Below are the code and all the weights of a small trained network. Each question names an input and a target symbol and asks about switching units off, where a switched-off unit gives its printed mean instead of its output.

import numpy as np


def w(rows, s, z=0):
    codes = np.array(rows[::2]) - 128.0
    scale = np.full(codes.shape[1], s)
    scale[-1] = z or s
    return codes * scale


def norm(h):
    return h / np.sqrt((h * h).mean(-1, keepdims=True) + 1e-5)


def f(y):
    return np.maximum(y, 0)


def softmax(a):
    e = np.exp(a - a.max(-1, keepdims=True))
    return e / e.sum(-1, keepdims=True)


def log_softmax(a):
    a = a - a.max(-1, keepdims=True)
    return a - np.log(np.exp(a).sum(-1, keepdims=True))


def net(x, mask):
    ids = ['αβδζηθμ'.index(c) for c in x.split()]
    T = len(ids)
    res = E[ids] + P[:T]
    u = 0
    for l in range(2):
        r = norm(res)
        for j in range(2):
            rows = slice(3 * j, 3 * j + 3)
            q, k, v = (r @ M[l][rows].T for M in (Q, K, V))
            z = softmax(np.where(np.tri(T) > 0, q @ k.T / 3**0.5, -1e9)) @ v
            o = O[l][rows]
            res = res + np.where(mask[u + j], z, o[:, -1]) @ o[:, :-1]
        u += 2
        y = f(norm(res) @ A[l][:, :-1].T + A[l][:, -1])
        res = res + np.where(mask[u : u + 4], y, B[l][:, -1]) @ B[l][:, :-1]
        u += 4
    return log_softmax(norm(res)[-1] @ U[:, :-1].T + U[:, -1])


Q, K, V, O, A, B = {}, {}, {}, {}, {}, {}
E = w([
[12,111,199,120,121,100,145,126],'α',
[38,46,136,158,74,132,197,163],'β',
[90,111,217,93,62,120,148,59],'δ',
[137,27,184,65,77,192,136,133],'ζ',
[142,168,209,158,66,182,193,151],'η',
[170,122,82,166,2,99,119,187],'θ',
[111,118,74,206,163,163,95,76],'μ',
],0.0048)
P = w([
[111,182,42,4,153,157,199,183],'0',
[98,174,71,63,98,167,177,133],'1',
[98,175,91,83,91,170,148,128],'2',
[92,160,113,102,87,161,147,118],'3',
[100,145,126,114,89,150,147,120],'4',
[105,131,134,125,88,146,136,122],'5',
[108,120,146,135,94,147,128,122],'6',
[116,116,155,146,96,144,123,125],'7',
[125,113,164,157,97,140,114,129],'8',
[137,106,175,166,104,138,111,129],'9',
[151,101,185,175,111,139,107,123],'10',
[155,101,196,193,113,134,95,125],'11',
[165,92,204,199,114,130,95,118],'12',
[174,81,213,210,118,118,88,119],'13',
],0.0044)
Q[0] = w([
[93,156,104,103,124,134,204,112],'L0H0',
[113,76,200,232,105,179,64,123],'L0H0',
[126,117,125,102,135,171,161,123],'L0H0',
[105,70,231,254,91,197,150,90],'L0H1',
[82,100,176,173,63,207,141,122],'L0H1',
[35,113,111,185,9,239,173,88],'L0H1',
],0.0046)
K[0] = w([
[109,130,122,84,88,134,145,153],'L0H0',
[157,136,72,134,219,104,133,86],'L0H0',
[95,155,137,117,137,82,127,144],'L0H0',
[112,154,28,228,246,187,76,10],'L0H1',
[182,91,74,185,165,185,96,66],'L0H1',
[234,113,99,241,114,254,81,44],'L0H1',
],0.0055)
V[0] = w([
[128,135,26,155,165,150,109,28],'L0H0',
[105,82,179,118,143,104,156,123],'L0H0',
[82,145,58,190,196,233,63,38],'L0H0',
[63,156,63,130,200,81,89,94],'L0H1',
[79,114,163,111,4,161,163,170],'L0H1',
[116,90,122,106,166,106,176,92],'L0H1',
],0.0043)
O[0] = w([
[147,72,179,121,54,90,214,51,89],'L0H0',
[143,123,128,180,140,100,49,158,118],'L0H0',
[220,60,155,126,125,56,255,77,133],'L0H0',
[108,180,119,143,167,175,26,179,137],'L0H1',
[197,108,142,133,159,52,196,112,251],'L0H1',
[139,111,148,153,124,141,75,144,91],'L0H1',
],0.0041,0.0026)
A[0] = w([
[106,90,128,166,103,207,118,110,117],'L0N0',
[125,107,161,83,151,112,121,119,108],'L0N1',
[76,135,121,155,144,254,51,138,2],'L0N2',
[116,116,48,156,118,118,140,126,143],'L0N3',
],0.0062,0.0023)
B[0] = w([
[126,151,104,124,136,40,127,118,253],'L0N0',
[138,126,112,138,132,74,170,171,158],'L0N1',
[92,91,113,110,110,253,110,142,218],'L0N2',
[104,166,135,101,158,113,83,122,179],'L0N3',
],0.0063,0.0035)
Q[1] = w([
[121,41,166,86,156,3,154,133],'L1H0',
[194,189,132,120,140,143,220,186],'L1H0',
[103,255,88,109,116,73,82,177],'L1H0',
[108,67,146,173,74,126,73,106],'L1H1',
[141,61,241,194,104,18,180,105],'L1H1',
[119,118,127,166,61,86,224,134],'L1H1',
],0.0098)
K[1] = w([
[234,68,246,185,118,104,67,143],'L1H0',
[199,184,49,90,166,56,233,145],'L1H0',
[99,199,135,2,80,109,143,197],'L1H0',
[66,28,216,195,145,163,81,86],'L1H1',
[200,104,179,254,125,100,111,156],'L1H1',
[210,117,108,253,149,58,88,108],'L1H1',
],0.0078)
V[1] = w([
[240,115,122,63,89,124,118,127],'L1H0',
[124,72,95,125,142,127,151,182],'L1H0',
[126,159,148,141,144,2,138,59],'L1H0',
[50,44,129,45,172,129,142,141],'L1H1',
[116,102,235,162,223,141,162,41],'L1H1',
[137,77,46,118,111,74,78,61],'L1H1',
],0.005)
O[1] = w([
[5,115,187,160,114,156,50,117,84],'L1H0',
[60,117,97,106,174,45,130,93,175],'L1H0',
[157,81,74,202,171,213,49,232,64],'L1H0',
[176,68,227,223,179,229,157,154,124],'L1H1',
[59,178,139,62,132,195,253,76,9],'L1H1',
[185,205,234,99,102,101,80,35,63],'L1H1',
],0.0045,0.0016)
A[1] = w([
[156,122,136,227,253,84,184,140,2],'L1N0',
[101,115,151,74,227,217,159,78,172],'L1N1',
[103,63,100,123,233,148,101,200,115],'L1N2',
[144,18,83,125,73,148,121,26,125],'L1N3',
],0.0043,0.0023)
B[1] = w([
[166,145,163,3,134,147,101,131,160],'L1N0',
[167,122,115,157,173,57,46,117,245],'L1N1',
[126,172,115,158,80,158,138,63,222],'L1N2',
[151,197,50,107,158,118,180,139,255],'L1N3',
],0.0067,0.0023)
U = w([
[57,42,210,134,183,118,91,67,188],'α',
[41,105,48,132,105,125,224,177,2],'β',
[132,220,160,75,83,86,150,17,126],'δ',
[225,53,137,1,181,121,142,182,15],'ζ',
[163,163,185,185,124,241,112,195,147],'η',
[155,127,92,148,81,35,45,199,162],'θ',
[148,192,45,171,247,146,90,95,201],'μ',
],0.0091,0.0014)

Each question gives the input, a string of symbols that net reads in full, and the target symbol t.
The units are the heads (3 rows each of Q, K, V and O) and the neurons (one row each of A and B). Each row of codes is followed by its name. A weight is (code - 128) times the scale printed after its matrix; where a second scale follows, it is the last column's (O, A, B and U).
mask holds one flag per unit, layer by layer, with each layer's heads first. A switched-off unit (its flag False) gives its mean, the last column of its rows in O or B, instead of its output. The means were averaged over made-up inputs and are rounded, as every weight is.
A unit's drop is (log p(t) with every unit on - log p(t) with that unit switched off) / (log p(t) with every unit on - log p(t) with every unit switched off).
The circuit of an input: a set's keep is (log p(t) with only the set's units on - log p(t) with every unit switched off) / (log p(t) with every unit on - log p(t) with every unit switched off). Starting from all 12 units, units are removed one at a time, each time the one whose removal leaves the highest keep (on an exact tie, the one counted first), for as long as the keep stays at least 0.8.
units of the circuit, in order: the units of the circuit, biggest drop first
top k neurons: the k neurons with the biggest drops, biggest first
k most important neurons of layer l: the k neurons of layer l with the biggest drops, biggest first
which heads matter: for each layer, one digit per head in row order, 1 if its drop is at least 0.15 and else 0, layers parted by /
input θ η α α β β β, target ζ: units of the circuit, in order	[L1N0, L1H0, L1H1]
input α η η β α η η η, target β: units of the circuit, in order	[L0H1, L1H1, L0H0]
input θ θ η ζ η α μ η θ μ α μ β β, target β: which heads matter	00 / 11
input θ α δ ζ, target α: which heads matter	11 / 11
input μ θ μ β μ δ η η θ β α η δ β, target β: units of the circuit, in order	[L1H1]
input δ η δ θ η ζ ζ, target β: top 3 neurons	[L0N3, L0N0, L1N1]
input ζ η ζ δ β β, target η: top 4 neurons	[L0N2, L1N2, L0N3, L1N0]
input β δ η δ η μ α α μ ζ θ, target δ: which heads matter	11 / 01
input η ζ α β, target α: 3 most important neurons of layer 1	[L1N3, L1N0, L1N2]
input η θ β δ, target θ: which heads matter	01 / 01
input η η η μ θ δ η η μ, target δ: top 2 neurons	[L0N2, L0N0]
input β η α δ, target β: which heads matter	01 / 01
input η η μ α, target α: which heads matter	01 / 11
input δ ζ ζ ζ η α β μ μ β δ α, target η: most important neuron of layer 0	[L0N0]
input η β μ δ α θ μ δ β α β μ μ θ, target δ: which heads matter	10 / 01
input ζ α μ η ζ β μ, target δ: which heads matter	11 / 00
input θ θ ζ β β ζ β θ α η η η η α, target β: which heads matter	11 / 01
input α μ η, target η: which heads matter	00 / 01
input θ ζ α δ δ δ α η β η δ θ η, target θ: units of the circuit, in order	[L0H1, L1H1, L0H0]
input θ μ α η, target η: top neuron	[L0N2]
